Here is a tiny trained network, its code and every weight. The questions are about switching its units off for an input and a class, where a switched-off unit gives its printed mean instead of its output.

import numpy as np


def w(rows, s, z=0):
    codes = np.array(rows[::2]) - 128.0
    scale = np.full(codes.shape[1], s)
    scale[-1] = z or s
    return codes * scale


def f(y):
    return np.maximum(y, 0)


def log_softmax(a):
    a = a - a.max(-1, keepdims=True)
    return a - np.log(np.exp(a).sum(-1, keepdims=True))


def net(x, mask):
    res = np.array(x, float).reshape(1, 7) / 4 @ E
    y = f(res @ A[0][:, :-1].T + A[0][:, -1])
    res = res + np.where(mask, y, B[0][:, -1]) @ B[0][:, :-1]
    return log_softmax(res[-1] @ U[:, :-1].T + U[:, -1])


A, B = {}, {}
E = w([
[167,90,120,150,15,162,145,91,171,212,97],'x0',
[161,30,82,130,164,116,26,160,205,103,109],'x1',
[78,123,129,124,82,79,192,160,227,94,206],'x2',
[143,162,32,194,202,145,148,67,164,165,194],'x3',
[235,101,134,145,146,150,206,254,100,145,190],'x4',
[48,130,61,74,141,164,140,186,134,191,95],'x5',
[137,134,227,113,209,138,142,124,201,187,118],'x6',
],0.0078)
A[0] = w([
[98,114,135,152,79,68,172,189,199,117,179,89],'n1',
[142,149,53,186,182,147,139,78,150,170,177,18],'n2',
[77,141,94,71,139,142,127,169,119,185,109,64],'n3',
[89,190,148,131,94,159,214,110,57,145,136,49],'n4',
[102,237,145,140,102,147,170,78,104,139,124,64],'n5',
[155,58,84,118,132,112,67,124,172,120,114,27],'n6',
[161,103,124,165,15,194,162,94,181,207,87,27],'n7',
[76,106,129,109,86,97,162,136,189,100,177,43],'n8',
[160,104,47,159,57,134,152,157,66,101,156,125],'n9',
[165,128,121,129,144,174,72,98,59,154,78,59],'n10',
[80,122,81,83,105,171,138,168,159,228,76,147],'n11',
[109,161,38,141,105,105,95,138,65,42,131,120],'n12',
[100,139,125,126,107,100,159,135,175,100,156,29],'n13',
[97,182,157,123,232,112,119,165,110,66,153,58],'n14',
[138,130,136,142,173,137,87,119,60,151,80,47],'n15',
[160,164,54,189,195,159,143,82,154,157,176,57],'n16',
[139,197,153,128,112,111,206,146,77,167,168,47],'n17',
[187,138,203,168,145,67,113,61,120,63,146,112],'n18',
[168,128,120,151,143,152,93,135,63,171,60,75],'n19',
[125,130,74,97,115,98,125,106,79,85,144,75],'n20',
[141,58,82,137,159,129,62,154,185,98,117,34],'n21',
[147,149,229,103,244,135,146,127,187,188,121,132],'n22',
[197,125,191,166,102,103,100,83,122,78,170,48],'n23',
[191,119,132,143,157,176,128,169,79,152,116,77],'n24',
[107,88,204,86,80,124,104,167,92,105,103,20],'n25',
[96,160,150,131,188,89,116,148,96,51,145,69],'n26',
[126,108,191,75,86,117,115,185,109,117,79,44],'n27',
[159,47,101,145,151,120,113,188,148,128,129,71],'n28',
[32,163,115,113,109,98,58,1,157,104,68,20],'n29',
[109,144,130,129,102,87,134,145,181,113,159,1],'n30',
[136,110,190,71,90,112,116,182,114,104,76,26],'n31',
[48,153,73,49,207,144,136,195,105,122,124,120],'n32',
[82,125,126,136,111,79,159,145,183,85,158,75],'n33',
],0.0084,0.0044)
B[0] = w([
[132,134,125,78,175,188,145,98,82,106,150,209],'n1',
[107,193,78,90,115,70,155,124,160,98,69,199],'n2',
[125,123,115,183,83,156,114,129,131,78,149,176],'n3',
[80,123,157,158,171,90,48,161,90,125,123,209],'n4',
[83,122,170,152,157,95,64,159,108,105,118,204],'n5',
[72,139,183,145,168,100,66,144,101,138,125,180],'n6',
[198,133,140,74,110,80,49,93,141,165,178,234],'n7',
[113,135,119,98,152,175,135,88,87,116,148,188],'n8',
[114,65,179,113,108,145,172,140,185,171,92,199],'n9',
[84,135,126,83,155,185,141,83,102,101,171,186],'n10',
[156,131,115,200,74,148,122,118,137,92,165,231],'n11',
[110,72,165,113,96,136,158,99,190,187,94,208],'n12',
[117,132,109,100,163,161,133,96,96,122,136,161],'n13',
[194,107,134,84,92,88,88,89,148,189,161,199],'n14',
[101,139,112,81,145,170,135,84,97,103,167,173],'n15',
[114,185,86,93,105,77,173,146,145,96,67,211],'n16',
[97,127,171,156,166,94,84,182,88,117,130,202],'n17',
[129,126,92,196,80,171,121,133,140,79,149,210],'n18',
[116,133,119,87,150,179,141,104,109,109,172,185],'n19',
[114,88,157,120,114,118,130,112,154,171,102,165],'n20',
[70,125,172,162,169,83,58,155,75,117,104,189],'n21',
[68,49,156,129,79,145,175,108,178,187,84,234],'n22',
[116,127,101,187,83,159,127,133,147,74,145,183],'n23',
[138,131,136,89,166,164,164,148,125,103,160,185],'n24',
[117,187,74,112,122,69,159,117,155,110,79,192],'n25',
[196,144,126,117,101,100,92,99,143,162,149,190],'n26',
[122,181,82,113,119,86,159,125,144,109,88,199],'n27',
[105,139,171,156,161,103,105,184,85,121,133,183],'n28',
[205,129,173,126,188,152,207,254,145,145,147,255],'n29',
[86,147,108,95,149,173,123,91,85,113,149,154],'n30',
[119,179,73,117,134,84,154,122,153,115,74,194],'n31',
[181,123,114,186,71,140,104,109,158,93,174,212],'n32',
[115,134,120,94,149,168,130,104,84,140,152,183],'n33',
],0.0097,0.0093)
U = w([
[53,131,165,171,188,75,45,158,78,119,118,69],'0',
[111,206,32,97,122,60,180,121,134,108,61,83],'1',
[101,135,104,63,181,218,150,61,73,110,172,103],'2',
[216,120,153,130,183,146,216,250,120,139,159,254],'3',
[223,123,126,96,88,76,57,68,132,177,176,172],'4',
[59,36,161,133,78,154,180,91,162,189,79,88],'5',
[136,132,80,247,56,175,115,119,127,67,168,93],'6',
[168,95,80,190,160,127,130,88,88,193,98,152],'7',
],0.013,0.0082)

Each question gives the input, the list of numbers given to net, and the class t.
The units are the neurons (one row each of A and B). Each row of codes is followed by its name. A weight is (code - 128) times the scale printed after its matrix; where a second scale follows, it is the last column's (A, B and U).
mask holds one flag per neuron, in row order. A switched-off neuron (its flag False) gives its mean, the last column of its row in B, instead of its output. The means were averaged over made-up inputs and are rounded, as every weight is.
A unit's drop is (log p(t) with every unit on - log p(t) with that unit switched off) / (log p(t) with every unit on - log p(t) with every unit switched off).
The circuit of an input: a set's keep is (log p(t) with only the set's units on - log p(t) with every unit switched off) / (log p(t) with every unit on - log p(t) with every unit switched off). Starting from the 12 units with the biggest drops (on a tie, the unit counted first), units are removed one at a time, each time the one whose removal leaves the highest keep (on an exact tie, the one counted first), for as long as the keep stays at least 0.8.
circuit, biggest first: the units of the circuit, biggest drop first
most important unit: the unit with the biggest drop
k most important neurons: the k neurons with the biggest drops, biggest first
drop of u: that unit's drop, to one decimal
input [3,7,6,-2,0,-1,-5], class 0: most important unit : n21
input [-8,2,-6,-4,6,8,7], class 4: 3 most important neurons : (n14 n32 n29)
input [7,-7,8,-5,-4,5,6], class 2: 2 most important neurons : (n1 n8)
input [0,4,-1,-7,7,8,7], class 6: circuit, biggest first : (n11 n29)
input [-7,1,5,-4,6,8,3], class 6: circuit, biggest first : (n32 n29)
input [2,-2,-7,4,7,-1,2], class 2: circuit, biggest first : (n29 n19)
input [-7,-4,-1,-1,4,-6,-5], class 4: 3 most important neurons : (n14 n26 n29)
input [-5,-7,0,-1,-2,4,3], class 0: 2 most important neurons : (n4 n5)
input [-2,4,1,0,0,7,6], class 6: circuit, biggest first : (n32 n11)
input [-8,-5,6,-5,-6,3,4], class 4: 3 most important neurons : (n14 n26 n32)
input [0,2,-7,5,-7,8,-3], class 6: 3 most important neurons : (n11 n32 n3)
input [6,7,3,-4,3,1,-8], class 5: 3 most important neurons : (n9 n4 n12)
input [-2,-7,1,0,7,8,-7], class 6: 3 most important neurons : (n32 n29 n3)
input [0,-4,6,0,7,3,8], class 5: 2 most important neurons : (n22 n29)
input [-7,-5,-3,-8,-2,0,-8], class 1: most important unit : n25
input [-6,-3,-5,-1,-4,0,-7], class 5: 2 most important neurons : (n12 n7)
input [4,-3,7,-8,1,-6,5], class 1: circuit, biggest first : (n25 n31)
input [-1,3,8,8,-1,1,2], class 1: 2 most important neurons : (n16 n2)
input [-4,-4,-1,-3,0,5,-1], class 6: 3 most important neurons : (n32 n7 n3)
input [-5,0,-8,-1,6,5,3], class 2: most important neuron : (n29)
input [-8,4,-6,1,-8,-7,-6], class 3: 2 most important neurons : (n29 n7)
input [-6,-7,4,-4,-5,6,8], class 5: 2 most important neurons : (n22 n7)
input [7,-5,1,-7,3,3,3], class 1: drop of n25 : 0.5
input [1,4,7,4,-8,-2,-5], class 3: drop of n29 : 1.5
input [-7,5,-5,4,0,8,-7], class 6: drop of n7 : 0.6
input [-6,5,-7,0,-3,0,-3], class 2: drop of n7 : 0.2
input [-7,-7,3,-8,-8,-8,3], class 1: circuit, biggest first : (n25)
